Here is a tiny trained network, its code and every weight. The questions are about switching its units off for an input and a target symbol, where a switched-off unit gives its printed mean instead of its output.

import numpy as np


def w(rows, s, z=0):
    codes = np.array(rows[::2]) - 128.0
    scale = np.full(codes.shape[1], s)
    scale[-1] = z or s
    return codes * scale


def f(y):
    return np.maximum(y, 0)


def softmax(a):
    e = np.exp(a - a.max(-1, keepdims=True))
    return e / e.sum(-1, keepdims=True)


def log_softmax(a):
    a = a - a.max(-1, keepdims=True)
    return a - np.log(np.exp(a).sum(-1, keepdims=True))


def net(x, mask):
    ids = ['βγδελμξπστφψω'.index(c) for c in x.split()]
    T = len(ids)
    res = E[ids] + P[:T]
    r = res
    for j in range(3):
        rows = slice(2 * j, 2 * j + 2)
        q, k, v = (r @ M[0][rows].T for M in (Q, K, V))
        z = softmax(np.where(np.tri(T) > 0, q @ k.T / 2**0.5, -1e9)) @ v
        o = O[0][rows]
        res = res + np.where(mask[j], z, o[:, -1]) @ o[:, :-1]
    y = f(res @ A[0][:, :-1].T + A[0][:, -1])
    res = res + np.where(mask[3:7], y, B[0][:, -1]) @ B[0][:, :-1]
    return log_softmax(res[-1] @ U[:, :-1].T + U[:, -1])


Q, K, V, O, A, B = {}, {}, {}, {}, {}, {}
E = w([
[134,122,116,159,156],'β',
[135,130,135,138,173],'γ',
[143,141,135,154,197],'δ',
[213,219,109,136,26],'ε',
[123,84,101,143,129],'λ',
[121,110,108,144,146],'μ',
[113,92,97,129,129],'ξ',
[104,129,114,154,178],'π',
[74,155,134,156,254],'σ',
[100,100,98,209,83],'τ',
[98,18,76,67,140],'φ',
[70,44,42,159,85],'ψ',
[190,104,207,145,122],'ω',
],0.02)
P = w([
[20,203,229,101,164],'0',
[63,144,175,155,194],'1',
[75,140,162,158,179],'2',
[87,134,138,163,167],'3',
[111,131,119,163,166],'4',
[128,127,109,163,154],'5',
[149,125,99,166,147],'6',
[167,131,88,179,137],'7',
[185,134,76,182,125],'8',
[201,125,63,181,117],'9',
[224,126,50,182,113],'10',
[235,131,44,194,106],'11',
[255,127,33,195,93],'12',
],0.0099)
Q[0] = w([
[175,104,139,153,111],'head 0',
[119,91,55,104,131],'head 0',
[110,141,181,116,10],'head 1',
[132,148,152,78,132],'head 1',
[166,200,201,6,37],'head 2',
[154,183,120,117,127],'head 2',
],0.016)
K[0] = w([
[168,174,134,127,144],'head 0',
[120,131,34,112,143],'head 0',
[91,57,239,143,156],'head 1',
[124,86,145,92,162],'head 1',
[15,162,165,166,252],'head 2',
[73,157,104,149,129],'head 2',
],0.012)
V[0] = w([
[64,66,120,115,158],'head 0',
[89,174,130,163,188],'head 0',
[134,115,139,115,217],'head 1',
[92,68,111,130,135],'head 1',
[123,102,91,10,148],'head 2',
[244,114,190,131,182],'head 2',
],0.012)
O[0] = w([
[211,172,161,54,112,201],'head 0',
[136,137,31,176,202,197],'head 0',
[203,209,185,189,130,155],'head 1',
[169,20,127,253,87,162],'head 1',
[236,142,121,27,156,1],'head 2',
[179,176,254,144,165,208],'head 2',
],0.0084,0.0064)
A[0] = w([
[22,128,233,134,90,162],'neuron 0',
[166,86,115,214,74,145],'neuron 1',
[131,186,179,173,170,6],'neuron 2',
[172,1,177,88,98,223],'neuron 3',
],0.0074,0.0024)
B[0] = w([
[249,108,114,126,90,199],'neuron 0',
[99,132,235,1,243,254],'neuron 1',
[114,55,101,24,87,245],'neuron 2',
[108,190,170,167,191,192],'neuron 3',
],0.0058,0.0097)
U = w([
[122,215,131,178,56,192],'β',
[103,139,168,54,148,56],'γ',
[60,183,186,75,196,1],'δ',
[106,149,146,111,129,99],'ε',
[113,149,139,130,130,90],'λ',
[96,173,142,120,131,118],'μ',
[121,138,129,109,77,176],'ξ',
[124,171,121,152,140,131],'π',
[156,172,103,174,206,70],'σ',
[67,130,137,254,99,108],'τ',
[194,142,97,75,143,130],'φ',
[152,15,98,120,141,112],'ψ',
[90,119,246,144,159,161],'ω',
],0.0084,0.0086)

Each question gives the input, a string of symbols that net reads in full, and the target symbol t.
The units are the heads (2 rows each of Q, K, V and O) and the neurons (one row each of A and B). Each row of codes is followed by its name. A weight is (code - 128) times the scale printed after its matrix; where a second scale follows, it is the last column's (O, A, B and U).
mask holds one flag per unit, heads first, then neurons. A switched-off unit (its flag False) gives its mean, the last column of its rows in O or B, instead of its output. The means were averaged over made-up inputs and are rounded, as every weight is.
A unit's drop is (log p(t) with every unit on - log p(t) with that unit switched off) / (log p(t) with every unit on - log p(t) with every unit switched off).
The circuit of an input: a set's keep is (log p(t) with only the set's units on - log p(t) with every unit switched off) / (log p(t) with every unit on - log p(t) with every unit switched off). Starting from all 7 units, units are removed one at a time, each time the one whose removal leaves the highest keep (on an exact tie, the one counted first), for as long as the keep stays at least 0.8.
circuit, biggest first: the units of the circuit, biggest drop first
k most important neurons: the k neurons with the biggest drops, biggest first
which heads matter: for each layer, one digit per head in row order, 1 if its drop is at least 0.15 and else 0, layers parted by /
drop when u is switched off: that unit's drop, to one decimal
input π ψ π ω ψ σ τ ψ ω ψ τ σ, target ψ: circuit, biggest first -> head 1
input ξ ξ π σ ξ ω φ β σ ψ ω δ, target ω: circuit, biggest first -> head 2; neuron 1; head 1
input τ σ ξ π, target σ: which heads matter -> 101
input τ γ ω φ ω ω γ λ ω π, target ω: which heads matter -> 001
input ω π ψ ψ ψ σ ξ ψ ξ, target ψ: which heads matter -> 011
input σ σ σ λ σ π π σ, target σ: which heads matter -> 100
input ξ λ φ ψ β ψ σ ω σ σ β ω ω, target ω: which heads matter -> 100
input τ σ π σ σ β, target σ: which heads matter -> 100
input π ω δ ψ ψ ψ τ, target ψ: circuit, biggest first -> head 2; head 1
input σ β τ τ μ, target τ: 2 most important neurons -> neuron 2; neuron 0
input ω τ δ σ π ψ ω δ ξ, target ω: 2 most important neurons -> neuron 1; neuron 0
input ω ω σ ψ τ τ δ, target τ: 2 most important neurons -> neuron 2; neuron 0
input ψ σ σ φ ψ ω ω ξ λ, target ω: drop when head 1 is switched off -> 0.3
input β ψ σ γ, target ψ: circuit, biggest first -> head 2
input π ω ω μ π ψ σ ω σ, target ω: drop when head 1 is switched off -> 0.4
input ω ψ σ β ψ ω ω σ φ σ σ, target φ: drop when neuron 3 is switched off -> 0.1
input φ σ λ φ δ, target φ: drop when head 2 is switched off -> 0.6
